Below are the code and all the weights of a small trained network. Each question names an input and a class and asks about switching units off, where a switched-off unit gives its printed mean instead of its output.

import numpy as np


def w(rows, s, z=0):
    codes = np.array(rows[::2]) - 128.0
    scale = np.full(codes.shape[1], s)
    scale[-1] = z or s
    return codes * scale


def f(y):
    return y / 2 * (1 + np.tanh(0.7978845608 * (y + 0.044715 * y**3)))


def log_softmax(a):
    a = a - a.max(-1, keepdims=True)
    return a - np.log(np.exp(a).sum(-1, keepdims=True))


def net(x, mask):
    res = np.array(x, float).reshape(1, 4) / 4 @ E
    y = f(res @ A[0][:, :-1].T + A[0][:, -1])
    res = res + np.where(mask, y, B[0][:, -1]) @ B[0][:, :-1]
    return log_softmax(res[-1] @ U[:, :-1].T + U[:, -1])


A, B = {}, {}
E = w([
[85,156,99,94,91,221,134,187,240],'x0',
[76,56,132,84,238,215,61,152,32],'x1',
[218,109,168,237,163,148,46,173,189],'x2',
[127,118,255,118,146,160,226,168,93],'x3',
],0.009)
A[0] = w([
[115,143,202,138,120,164,197,170,133,178],'neuron 1',
[123,212,143,164,120,113,148,105,149,136],'neuron 2',
[69,75,105,140,184,168,43,163,88,107],'neuron 3',
[46,163,139,149,71,222,148,216,168,124],'neuron 4',
[170,132,184,176,174,89,61,155,169,120],'neuron 5',
[123,182,141,133,60,70,105,141,146,105],'neuron 6',
[199,138,119,126,26,167,192,139,161,117],'neuron 7',
[158,100,146,254,132,98,103,155,98,84],'neuron 8',
[96,165,87,87,105,171,168,81,97,89],'neuron 9',
[94,133,62,150,124,121,69,58,157,207],'neuron 10',
[175,189,7,116,177,108,109,130,125,109],'neuron 11',
[158,95,79,87,121,88,71,128,161,91],'neuron 12',
[163,119,164,134,146,113,187,145,91,148],'neuron 13',
[65,90,137,40,90,103,168,45,116,66],'neuron 14',
[150,91,131,176,153,77,130,86,100,106],'neuron 15',
[157,92,130,173,166,125,110,176,179,87],'neuron 16',
[134,163,205,142,161,137,184,201,102,137],'neuron 17',
[104,98,92,108,240,204,135,191,88,100],'neuron 18',
[121,82,44,158,109,134,83,106,146,128],'neuron 19',
[94,96,60,84,122,133,205,164,152,165],'neuron 20',
[178,103,123,105,194,61,141,85,107,70],'neuron 21',
[181,85,172,146,92,193,191,152,115,138],'neuron 22',
[140,128,89,106,118,223,145,147,201,177],'neuron 23',
[205,91,147,191,94,122,107,156,167,109],'neuron 24',
[74,119,54,102,122,92,221,66,117,121],'neuron 25',
[147,172,83,153,39,121,193,132,153,168],'neuron 26',
[156,184,49,134,161,148,85,56,129,181],'neuron 27',
[137,120,157,166,163,80,150,72,94,137],'neuron 28',
[108,108,125,83,148,172,64,120,70,119],'neuron 29',
[140,142,128,197,146,110,108,58,71,255],'neuron 30',
[137,85,148,135,130,178,96,193,234,117],'neuron 31',
[179,127,183,128,26,57,135,135,152,80],'neuron 32',
[79,86,84,99,141,162,166,159,205,85],'neuron 33',
[133,173,128,197,78,111,176,102,122,87],'neuron 34',
[179,131,93,168,91,157,195,86,154,85],'neuron 35',
[151,101,143,188,173,183,95,119,160,84],'neuron 36',
],0.0094,0.0059)
B[0] = w([
[150,86,188,43,132,189,68,175,223,242],'neuron 1',
[146,103,126,177,145,104,141,163,123,187],'neuron 2',
[184,59,107,181,131,127,190,143,96,227],'neuron 3',
[134,81,64,68,135,52,66,61,131,253],'neuron 4',
[93,152,150,140,93,203,138,118,135,225],'neuron 5',
[136,27,105,136,137,143,157,156,74,194],'neuron 6',
[154,68,103,147,127,84,130,130,135,222],'neuron 7',
[86,164,117,135,100,178,94,94,90,208],'neuron 8',
[106,166,67,176,75,191,131,58,106,187],'neuron 9',
[188,104,169,69,178,176,106,156,222,228],'neuron 10',
[194,88,167,63,65,171,97,188,168,192],'neuron 11',
[185,130,184,72,62,171,128,167,136,170],'neuron 12',
[128,110,160,15,133,121,81,86,181,190],'neuron 13',
[116,175,109,124,37,242,156,65,95,216],'neuron 14',
[84,156,121,106,151,41,46,66,113,183],'neuron 15',
[112,199,126,142,100,224,125,114,68,192],'neuron 16',
[139,99,162,64,91,200,141,159,169,225],'neuron 17',
[149,2,77,180,104,54,174,185,88,240],'neuron 18',
[184,144,167,18,113,183,136,166,151,194],'neuron 19',
[65,139,74,127,168,192,105,91,115,207],'neuron 20',
[165,113,106,120,98,95,31,58,125,171],'neuron 21',
[155,123,191,83,91,222,102,138,191,204],'neuron 22',
[89,119,65,88,221,26,72,78,118,241],'neuron 23',
[43,168,66,172,95,214,164,137,84,218],'neuron 24',
[62,166,105,148,107,210,167,107,118,231],'neuron 25',
[97,79,121,146,169,120,146,149,108,254],'neuron 26',
[169,95,185,112,127,199,154,142,204,209],'neuron 27',
[104,103,113,84,148,57,37,118,160,196],'neuron 28',
[158,53,109,187,130,129,166,165,112,196],'neuron 29',
[48,146,123,95,231,102,86,94,173,236],'neuron 30',
[66,209,110,135,151,118,50,52,92,239],'neuron 31',
[139,18,109,168,101,92,139,165,80,222],'neuron 32',
[135,116,128,151,150,74,49,85,67,193],'neuron 33',
[127,70,123,184,112,82,129,192,81,193],'neuron 34',
[103,40,114,158,85,91,138,140,83,175],'neuron 35',
[90,191,93,193,36,163,170,97,100,196],'neuron 36',
],0.0067,0.0094)
U = w([
[198,116,176,6,96,182,119,191,245,92],'0',
[167,43,87,243,117,70,181,199,50,104],'1',
[83,235,84,195,62,211,125,38,61,112],'2',
[118,159,93,95,178,36,5,19,123,92],'3',
[104,148,131,115,235,129,148,125,224,255],'4',
[206,254,158,168,121,53,197,164,83,72],'5',
],0.0094,0.011)

Each question gives the input, the list of numbers given to net, and the class t.
The units are the neurons (one row each of A and B). Each row of codes is followed by its name. A weight is (code - 128) times the scale printed after its matrix; where a second scale follows, it is the last column's (A, B and U).
mask holds one flag per neuron, in row order. A switched-off neuron (its flag False) gives its mean, the last column of its row in B, instead of its output. The means were averaged over made-up inputs and are rounded, as every weight is.
A unit's drop is (log p(t) with every unit on - log p(t) with that unit switched off) / (log p(t) with every unit on - log p(t) with every unit switched off).
The circuit of an input: a set's keep is (log p(t) with only the set's units on - log p(t) with every unit switched off) / (log p(t) with every unit on - log p(t) with every unit switched off). Starting from the 12 units with the biggest drops (on a tie, the unit counted first), units are removed one at a time, each time the one whose removal leaves the highest keep (on an exact tie, the one counted first), for as long as the keep stays at least 0.8.
circuit, biggest first: the units of the circuit, biggest drop first
most important unit: the unit with the biggest drop
k most important neurons: the k neurons with the biggest drops, biggest first
drop when u is switched off: that unit's drop, to one decimal
input [-4,0,6,6], class 0: circuit, biggest first : [neuron 17]
input [8,-3,-8,-1], class 2: 2 most important neurons : [neuron 14; neuron 25]
input [-7,-3,6,3], class 3: 4 most important neurons : [neuron 28; neuron 15; neuron 30; neuron 13]
input [-8,-4,-5,-8], class 0: circuit, biggest first : [neuron 11; neuron 27]
input [-5,-6,-2,-5], class 1: 2 most important neurons : [neuron 1; neuron 32]
input [2,0,-8,-7], class 2: 3 most important neurons : [neuron 9; neuron 25; neuron 14]
input [-7,-3,3,6], class 3: 3 most important neurons : [neuron 15; neuron 28; neuron 30]
input [-7,6,8,6], class 2: 3 most important neurons : [neuron 36; neuron 8; neuron 5]
input [-8,5,4,7], class 3: 4 most important neurons : [neuron 15; neuron 30; neuron 28; neuron 21]
input [-3,-5,-5,-5], class 0: 2 most important neurons : [neuron 10; neuron 11]
input [0,8,-2,-8], class 0: 2 most important neurons : [neuron 10; neuron 19]
input [8,2,-8,1], class 2: 3 most important neurons : [neuron 14; neuron 9; neuron 25]
input [2,5,-5,1], class 1: 3 most important neurons : [neuron 18; neuron 29; neuron 31]
input [-4,-7,-2,8], class 0: most important unit : neuron 1
input [2,-2,2,-4], class 0: drop when neuron 10 is switched off : 0.1
input [-7,-3,8,4], class 2: drop when neuron 24 is switched off : 0.4
input [4,7,4,1], class 1: drop when neuron 33 is switched off : 0.0
